Here is a tiny trained network, its code and every weight. The questions are about switching its units off for an input and a target symbol, where a switched-off unit gives its printed mean instead of its output.

import numpy as np


def w(rows, s, z=0):
    codes = np.array(rows[::2]) - 128.0
    scale = np.full(codes.shape[1], s)
    scale[-1] = z or s
    return codes * scale


def f(y):
    return np.maximum(y, 0)


def softmax(a):
    e = np.exp(a - a.max(-1, keepdims=True))
    return e / e.sum(-1, keepdims=True)


def log_softmax(a):
    a = a - a.max(-1, keepdims=True)
    return a - np.log(np.exp(a).sum(-1, keepdims=True))


def net(x, mask):
    ids = ['αδεθμξσφ'.index(c) for c in x.split()]
    T = len(ids)
    res = E[ids] + P[:T]
    u = 0
    for l in range(3):
        q, k, v = (res @ M[l].T for M in (Q, K, V))
        z = softmax(np.where(np.tri(T) > 0, q @ k.T / 2**0.5, -1e9)) @ v
        res = res + np.where(mask[u], z, O[l][:, -1]) @ O[l][:, :-1]
        u += 1
        y = f(res @ A[l][:, :-1].T + A[l][:, -1])
        res = res + np.where(mask[u : u + 8], y, B[l][:, -1]) @ B[l][:, :-1]
        u += 8
    return log_softmax(res[-1] @ U[:, :-1].T + U[:, -1])


Q, K, V, O, A, B = {}, {}, {}, {}, {}, {}
E = w([
[94,31,2],'α',
[149,139,54],'δ',
[87,31,183],'ε',
[169,198,98],'θ',
[176,164,37],'μ',
[148,140,94],'ξ',
[145,173,119],'σ',
[158,97,146],'φ',
],0.0095)
P = w([
[187,146,254],'0',
[99,144,171],'1',
[110,125,158],'2',
[108,143,170],'3',
[111,151,166],'4',
[101,138,159],'5',
[127,128,153],'6',
[117,143,160],'7',
[122,160,192],'8',
[169,142,159],'9',
[142,117,159],'10',
[163,141,151],'11',
[182,235,122],'12',
],0.0049)
Q[0] = w([
[64,157,186],'0.h1',
[253,121,118],'0.h1',
],0.04)
K[0] = w([
[62,223,169],'0.h1',
[168,1,140],'0.h1',
],0.03)
V[0] = w([
[242,2,180],'0.h1',
[221,63,158],'0.h1',
],0.0059)
O[0] = w([
[4,174,139,253],'0.h1',
[100,183,137,178],'0.h1',
],0.0044,0.0015)
A[0] = w([
[210,165,66,99],'0.n1',
[212,232,166,55],'0.n2',
[84,91,42,144],'0.n3',
[185,181,187,52],'0.n4',
[219,154,100,88],'0.n5',
[146,106,120,3],'0.n6',
[143,238,1,154],'0.n7',
[81,167,131,174],'0.n8',
],0.0073,0.005)
B[0] = w([
[84,120,92,158],'0.n1',
[167,91,61,149],'0.n2',
[137,206,119,196],'0.n3',
[141,125,67,130],'0.n4',
[92,124,78,141],'0.n5',
[190,249,193,128],'0.n6',
[107,68,187,253],'0.n7',
[154,127,161,183],'0.n8',
],0.02,0.0042)
Q[1] = w([
[171,246,7],'1.h1',
[241,43,193],'1.h1',
],0.015)
K[1] = w([
[93,58,251],'1.h1',
[210,156,93],'1.h1',
],0.028)
V[1] = w([
[43,131,177],'1.h1',
[172,254,231],'1.h1',
],0.014)
O[1] = w([
[183,55,175,148],'1.h1',
[2,53,78,5],'1.h1',
],0.011,0.0022)
A[1] = w([
[160,80,1,88],'1.n1',
[232,104,78,132],'1.n2',
[117,122,115,40],'1.n3',
[112,214,176,28],'1.n4',
[85,153,88,36],'1.n5',
[160,112,105,83],'1.n6',
[121,136,86,15],'1.n7',
[108,153,84,1],'1.n8',
],0.0075,0.0062)
B[1] = w([
[234,174,149,150],'1.n1',
[59,127,152,255],'1.n2',
[190,131,160,128],'1.n3',
[181,47,86,147],'1.n4',
[134,94,162,130],'1.n5',
[125,123,130,129],'1.n6',
[122,214,253,128],'1.n7',
[154,183,97,128],'1.n8',
],0.018,0.0019)
Q[2] = w([
[255,114,134],'2.h1',
[117,38,177],'2.h1',
],0.014)
K[2] = w([
[3,101,110],'2.h1',
[127,71,184],'2.h1',
],0.016)
V[2] = w([
[108,251,124],'2.h1',
[81,101,18],'2.h1',
],0.013)
O[2] = w([
[178,3,84,3],'2.h1',
[104,149,66,27],'2.h1',
],0.017,0.0043)
A[2] = w([
[154,203,88,19],'2.n1',
[102,185,149,19],'2.n2',
[129,76,120,36],'2.n3',
[162,191,113,23],'2.n4',
[158,183,50,6],'2.n5',
[12,95,137,13],'2.n6',
[138,133,2,42],'2.n7',
[163,159,81,3],'2.n8',
],0.0095,0.0066)
B[2] = w([
[85,107,179,174],'2.n1',
[249,75,57,253],'2.n2',
[183,201,98,147],'2.n3',
[80,104,161,171],'2.n4',
[144,77,110,134],'2.n5',
[183,156,99,165],'2.n6',
[65,85,157,145],'2.n7',
[254,121,143,128],'2.n8',
],0.019,0.0068)
U = w([
[124,104,182,247],'α',
[136,154,228,234],'δ',
[217,186,162,25],'ε',
[195,38,113,48],'θ',
[176,47,254,1],'μ',
[96,187,86,189],'ξ',
[96,62,66,176],'σ',
[151,187,77,129],'φ',
],0.0053,0.0068)

Each question gives the input, a string of symbols that net reads in full, and the target symbol t.
The units are the heads (2 rows each of Q, K, V and O) and the neurons (one row each of A and B). Each row of codes is followed by its name. A weight is (code - 128) times the scale printed after its matrix; where a second scale follows, it is the last column's (O, A, B and U).
mask holds one flag per unit, layer by layer, with each layer's heads first. A switched-off unit (its flag False) gives its mean, the last column of its rows in O or B, instead of its output. The means were averaged over made-up inputs and are rounded, as every weight is.
A unit's drop is (log p(t) with every unit on - log p(t) with that unit switched off) / (log p(t) with every unit on - log p(t) with every unit switched off).
The circuit of an input: a set's keep is (log p(t) with only the set's units on - log p(t) with every unit switched off) / (log p(t) with every unit on - log p(t) with every unit switched off). Starting from the 12 units with the biggest drops (on a tie, the unit counted first), units are removed one at a time, each time the one whose removal leaves the highest keep (on an exact tie, the one counted first), for as long as the keep stays at least 0.8.
units of the circuit, in order: the units of the circuit, biggest drop first
most important unit: the unit with the biggest drop
k most important neurons: the k neurons with the biggest drops, biggest first
top k neurons in layer l: the k neurons of layer l with the biggest drops, biggest first
input ξ ε σ μ μ, target ξ: top 2 neurons in layer 0	[0.n7; 0.n1]
input φ θ μ, target φ: units of the circuit, in order	[1.h1; 2.h1; 2.n6; 2.n2]
input ξ σ θ, target ξ: units of the circuit, in order	[1.h1; 2.h1]
input ε ξ φ, target ε: units of the circuit, in order	[2.n2; 2.h1; 1.h1]
input ε δ φ, target ε: 4 most important neurons	[2.n2; 0.n3; 2.n6; 0.n2]
input θ σ φ, target θ: 4 most important neurons	[0.n2; 1.n2; 0.n4; 0.n3]
input ξ ξ μ, target ξ: units of the circuit, in order	[1.h1; 2.h1]
input α α α, target σ: 2 most important neurons	[0.n3; 0.n7]
input ε α φ α ε ε φ μ φ μ ε, target ε: units of the circuit, in order	[2.n2; 1.h1; 2.h1; 0.n3]
input ε ε μ, target ε: units of the circuit, in order	[2.h1; 2.n2; 1.h1]
input ε ε θ, target ε: units of the circuit, in order	[2.h1; 1.h1; 2.n2]
input σ φ ξ δ α α δ α, target σ: most important unit	2.h1
input ε ε ξ δ μ σ, target ε: units of the circuit, in order	[2.h1; 1.h1; 2.n2]
input φ ξ φ ε ε σ δ δ, target φ: most important unit	1.h1
input θ θ μ ξ μ θ ε φ μ δ, target θ: 2 most important neurons	[0.n2; 0.n7]
input θ ε μ σ σ ε, target θ: 4 most important neurons	[0.n7; 0.n2; 1.n2; 0.n4]
input σ δ ξ δ, target σ: units of the circuit, in order	[1.h1; 2.h1; 0.n7; 0.n2]
input θ φ φ θ μ, target θ: top 3 neurons in layer 0	[0.n2; 0.n7; 0.n4]
input ξ θ ε, target ξ: 2 most important neurons	[0.n7; 2.n2]
input ε σ θ, target ε: top neuron in layer 0	[0.n3]
input μ σ ε ε, target μ: top 4 neurons in layer 0	[0.n2; 0.n3; 0.n5; 0.n1]
